[ 80 110  80 135 135 103 108 151]  z_561
[ 80 120 155 151 120 155 119 147]  z_242
[ 31 160 124 135 115 160 125 135]  z_282
[ 82 135 142 154 130 153 110 131]  z_410
[102 159 164 108 133 170 161 126]  z_60
[156 102 115 155 119 103 102 170]  z_247
[187  76  91 113 146  87 132  75]  z_595
[143 123 113 123 125 138 123 138]  z_735
[181  79  97 147 105  97 112 165]  z_811
count z_242: [155]  2
count z_282: [160]  2
count z_561: [80]  2
count z_735: [123]  3

[ 79 190 190  77 190  83 128] : z_480
[ 99 135  86 144 207  79 109] : z_943
[ 66  91 117  84 174  83 133] : z_247
[186 135 106 196 180 127 186] : z_595
[187 187 174 144 174 144 187] : z_60
[ 78 152 117  78 160 160 160] : z_735
[ 79 133 171 195 141  83 191] : z_811
[ 79  88 106 106 178  56 175] : z_561
count z_60: [174]  2
count z_60: [186]  0
count z_735: [77]  0
count z_480: [191]  0
count z_595: [197]  0

[238 180  54 162  96] -> z_813
[238 124 115 238 239] -> z_242
[185  83 200 190 223] -> z_943
[ 62 173 200  22 130] -> z_247
[238 238 238 162 162] -> z_410
[ 26 131  78 190  38] -> z_735
[238 180  54 162  15] -> z_561
[ 62 116 200  22 119] -> z_60
count z_410: [238]  3
count z_943: [222]  0
count z_242: [115]  1

[146 104  99  96 120 142 117  94 139 100  55 127 136 178 154 113  96 131
 146 159  79 115 150 144 136 113 184  82  68  70 153  70 117 182  79 110
 146  61 146  84 146 117  79  88  87 138 102 126  90  71]  z_561
[133  42 179  97  55 131 151 192 150 227 209 111 189 227 150 163 158 110
 132 183 147  76  81 136 112 159  68  94  97 174 115 105 132  79 175 117
 117  83 155 103  74  73  35 110  83 133 109 132 132 166]  z_813
[136  41 175  94  52 138 154 187 147 207 208 101 189 225 134 164 160 180
  95 186 146  64  82 151 129 160  95  96 100 177 117 107 203  79 178 114
 111  80 156  56  70  75  29 106  85  61 107 106 128 166]  z_943
[171 106  80 133  69  71 124 146 156 136 214 165 195 119  78 114 185 205
  63 136 113 106  97 142 101 113 150 136 133 171  81  70 103 115 165  70
 114 147 108  90  88  84 181 143  72 120  70  68 155 199]  z_480
count z_561: [79]  3
count z_813: [131]  1
count z_561: [71]  1
count z_480: [70]  3
count z_561: [146]  5
count z_813: [132]  4

[110 127  82 103] : z_595
[122 100 124 125] : z_561
[150  99  99  99] : z_410
[ 93 131 108 128] : z_735
[119 119 116 116] : z_60
[127 127 127  78] : z_943
[126 126 126 126] : z_813
[207  66 127 128] : z_247
[ 99 115 109 104] : z_242
[150  99  98 122] : z_480
[ 99 122  71  71] : z_282
[120  71  61  82] : z_811
count z_410: [99]  3
count z_60: [116]  2
count z_943: [127]  3

[133 135 133 133 133 133 133] -> z_561
[170  17  17  68 170  17  17] -> z_242
[128 112 134  16 127 122 135] -> z_480
count z_561: [133]  6
count z_242: [17]  4
count z_561: [134]  0
count z_480: [122]  1
count z_480: [128]  1
count z_480: [134]  1

[128 133 129  48] : z_735
[47 47 47 46] : z_480
[ 47 164 144  48] : z_943
count z_480: [47]  3
count z_735: [48]  1
count z_480: [46]  1
count z_735: [129]  1

[116 116 107 116] = z_811
[116  45 107 149] = z_410
[150 150 105 150] = z_247
count z_811: [116]  3
count z_247: [105]  1
count z_247: [150]  3

[ 30 106 124 122 106] : z_247
[ 31  31 124 122  31] : z_735
[193  59 120  30 131] : z_60
[193  59 120 118 141] : z_282
count z_247: [124]  1
count z_735: [30]  0

[138 134 145 148 139 149 135 133 137 134 131 135 160]  z_595
[145 141 150 160 130 135 130 151 131 134 130 134 158]  z_282
[140 147 147 152 135 144 133 136 135 134 131 134 161]  z_480
[146 140 150 161 130 134 130 156 130 134 130 134 156]  z_247
[147 135 148 161 129 131 129 178 129 132 129 133 149]  z_813
[147 135 148 161 129 131 129 178 129 132 129 133 133]  z_561
[129 133 149 161 129 132 129 169 129 133 133 133 152]  z_410
[142 130 140 151 128 128 128 228 128 130 129 131 137]  z_943
[136 143 143 145 142 152 137 152 143 134 131 133 143]  z_811
[134 149 145 148 138 148 135 137 137 134 131 133 160]  z_242
[139 148 146 150 136 146 134 134 142 134 131 134 160]  z_60
count z_242: [134]  2
count z_410: [134]  0
count z_811: [143]  4
count z_595: [135]  2
count z_410: [132]  1

[53 54 54 54 54] = z_735
[ 34  34  34 122  52] = z_813
[138 128  34  93  34] = z_247
[138 144  46  94  87] = z_561
[127 127  50  35  50] = z_811
[138 138  72 138  72] = z_410
count z_410: [72]  2
count z_811: [128]  0
count z_735: [54]  4
count z_247: [93]  1
count z_813: [33]  0
count z_813: [34]  3
count z_410: [138]  3

[119 119 209 192 122 120 113  89 153 143 118  86 177 131 133 137 127 113
 130 160] = z_811
[133 136 133  93 138 140 128 145 128 138 138 132 103 125 129 127 123 130
 135 109] = z_410
[142 208  97 138 136 148 138 167 113 138 150 165  66 127 137 165 117 137
 136  81] = z_282
count z_811: [127]  1
count z_811: [209]  1
count z_282: [136]  2
count z_282: [138]  3
count z_282: [137]  2

